131  154  103  122  137  134  114 -> 122, 154

132  114  131  115  114
128  126  127  126  126
104  128  122  138  135
-> 127, 138

125  100  102  112  128 -> 102, 128

125  139  127  119  156 -> 127, 156

150  102  149  110  131 -> 149, 150

133  138  116  124  139  117  114
123  135  124  126  131  110  105
130  129  127  124  122  130  130
-> 126, 139

142  113  151  112  143 -> 151, 151
---
array([123, 132, 135, 106, 138, 137]): 123, 137

array([138, 118, 134, 157, 151, 136, 124]): 138, 124

array([136, 126, 104, 145, 147]): 136, 147

array([132, 145, 102, 111, 127, 111]): 132, 111

array([119, 132, 112, 106]): 119, 106

array([[127, 151, 141, 139],
       [110, 115, 121, 123],
       [111, 111, 121, 122]]): 127, 122
---
(104, 152, 114, 135, 154, 145, 133) result: 135, 154
(119, 123, 122, 124, 107, 119, 125) result: 124, 125
(115, 113, 115, 116, 106) result: 115, 116
(146, 110, 139, 131, 132, 101, 129) result: 131, 146
((124, 116, 131, 127, 119), (126, 106, 135, 120, 127), (138, 137, 139, 130, 117)) result: 135, 139
(151, 141, 101, 119, 117) result: 101, 151
(111, 144, 148, 98, 145) result: 148, 148
(150, 145, 99, 119, 118) result: 99, 150
---
[[126 128 116 126 125 117]
 [129 117 150 146 117 144]
 [130 125 135 143 116 145]] | 126

[[131 148 150 129 108 118]
 [122 118 138 136 113 129]] | 131

[131 127 135 106 125 130 127] | 131

[[144 140 136 120 102]
 [138 133 150 111 107]
 [141 130 134 106 118]] | 144

[[144 128 125 126 133 126 104]
 [137 129 127 127 133 126 100]] | 144

[[115 127 141 137 121]
 [117 135 148 147 131]
 [129 107 116 143 148]] | 115

[156 135 100 107] | 156

[[138 125 143 141 121 106]
 [136 143 133 108 139 131]] | 138
---
Input:
[[138 110 148 155 129 153]
 [109 121 134 130 155 123]
 [153 122 154 138 103 155]
 [116 155 154 134 141 147]
 [151 147 143 119 118 138]
 [149 106 146 130 126 115]
 [113 133 154 142 128 122]
 [139 126 119 146 148 135]
 [149 144 111 106 117 123]
 [124 103 114 112 149 153]
 [111 147 145 135 155 122]]
Output: 138

Input:
[[124 114 130 123 133 124 131 120 111]
 [133 151 119 127 118 143 115 130 129]
 [124 118 111 137 135 116 123 147 126]
 [132 120 142 137 137 116 143 117 148]
 [125 114 133 127 146 116 150 119 122]
 [128 115 143 131 140 118 132 116 114]
 [125 121 111 140 132 116 124 147 139]
 [123 114 124 124 144 117 154 124 125]
 [124 118 113 124 123 132 117 138 111]
 [130 116 141 140 143 115 138 117 125]]
Output: 124

Input:
[[125 122 122 131 130 122 120 129 138]
 [132 136 112 139 118 116 119 110 138]
 [121 120 128 127 131 127 129 128 127]
 [105 107 120 128 125 126 121 133 135]
 [132 134 136 139 125 119 135 127 119]
 [124 124 138 123 132 132 138 141 119]
 [131 142 121 135 122 121 113 119 143]
 [138 135 121 130 128 126 143 136 113]]
Output: 125

Input:
[[119 123 150 131 133 111 130 102 123 125]
 [106 133 123 137 113 108 126 156 125 135]
 [109 140 123 134 125 106 128 156 126 144]
 [115 121 148 135 130 110 129 103 125 123]
 [112 123 149 134 129 111 128 103 123 123]
 [104 113 136 143 106 111 128 127 119 117]]
Output: 119

Input:
[[110 140 129 121 124 134 132 114 138 109 136]
 [140 118 126 134 131 121 121 139 120 147 122]
 [138 126 116 131 127 123 142 125 128 123 101]
 [134 114 144 119 133 132 109 135 133 135 130]
 [129 124 135 126 130 134 127 135 125 130 149]
 [129 129 135 120 115 139 120 122 139 148 120]
 [131 146 107 133 116 114 140 127 139 122 123]]
Output: 110

Input:
[[139 127 143 137 136 139 114 141]
 [127 143 118 116 104 112 125 116]
 [131 140 124 121 110 118 123 122]
 [138 140 133 126 114 124 112 130]
 [143 137 143 134 124 133 110 139]
 [124 131 119 119 113 118 123 118]
 [145 139 143 133 121 131 106 138]]
Output: 139
---
[[109 113 123 136 105]
 [114 117 121 129 114]
 [122 124 115 118 123]] ans = 123

[[125 125 126 121]
 [109 108 105 110]] ans = 110

[[128 135 132 105 140 131]
 [128 118 127 150 116 122]] ans = 122

[104 110  99 146 156 111] ans = 111

[[128 124 132 146 129 122 128]
 [127 128 127 151 127 131 127]] ans = 127

[133 105 109 139] ans = 139
---
[[134 118 107 115 133 153]
 [101 149 117 147 155 142]
 [129 149 129 153 112 125]] → 118

[[141 138 138 121 137 138 118]
 [123 138 133 146 123 151 115]
 [139 113 124 132 126 106 136]] → 138

[[114 116 129 145 108]
 [135 119 122 124 105]
 [146 128 133 148 121]] → 116

[[133 140 128 127 131]
 [120 105 124 128 125]
 [144 138 129 128 133]] → 140

[[136 122 140 151 132]
 [136 130 137 153 125]
 [128 141 129 153 132]] → 122

[[130 111 121  99 113 130 111]
 [113 119 134 118 141 129 132]
 [133 130 133 126 137 120 107]] → 111

[[122 118 129 147 144 127]
 [143 119 112 112 105 114]
 [138 117 114 122 114 116]] → 118

[[102 128 150 133 109 129]
 [110 149 152 142 125 126]
 [125 107 114 149 110 142]] → 128
---
[131 127 153 130] --> 131, 130

[[129 135 101 143 129 140 144]
 [128 130 118 113 129 118 128]] --> 129, 128

[[125 131 118 104 127]
 [122 113 103 136 124]
 [118 114 115 127 123]] --> 125, 123

[137 128 142 132 103 145] --> 137, 145

[105 128 112  99] --> 105, 99

[[112 139 131 117 110]
 [122 137 120 118 119]
 [131 134 106 133 129]] --> 112, 129

[[125 141 101 143 137 151]
 [153 125 150 100 130 131]] --> 125, 131
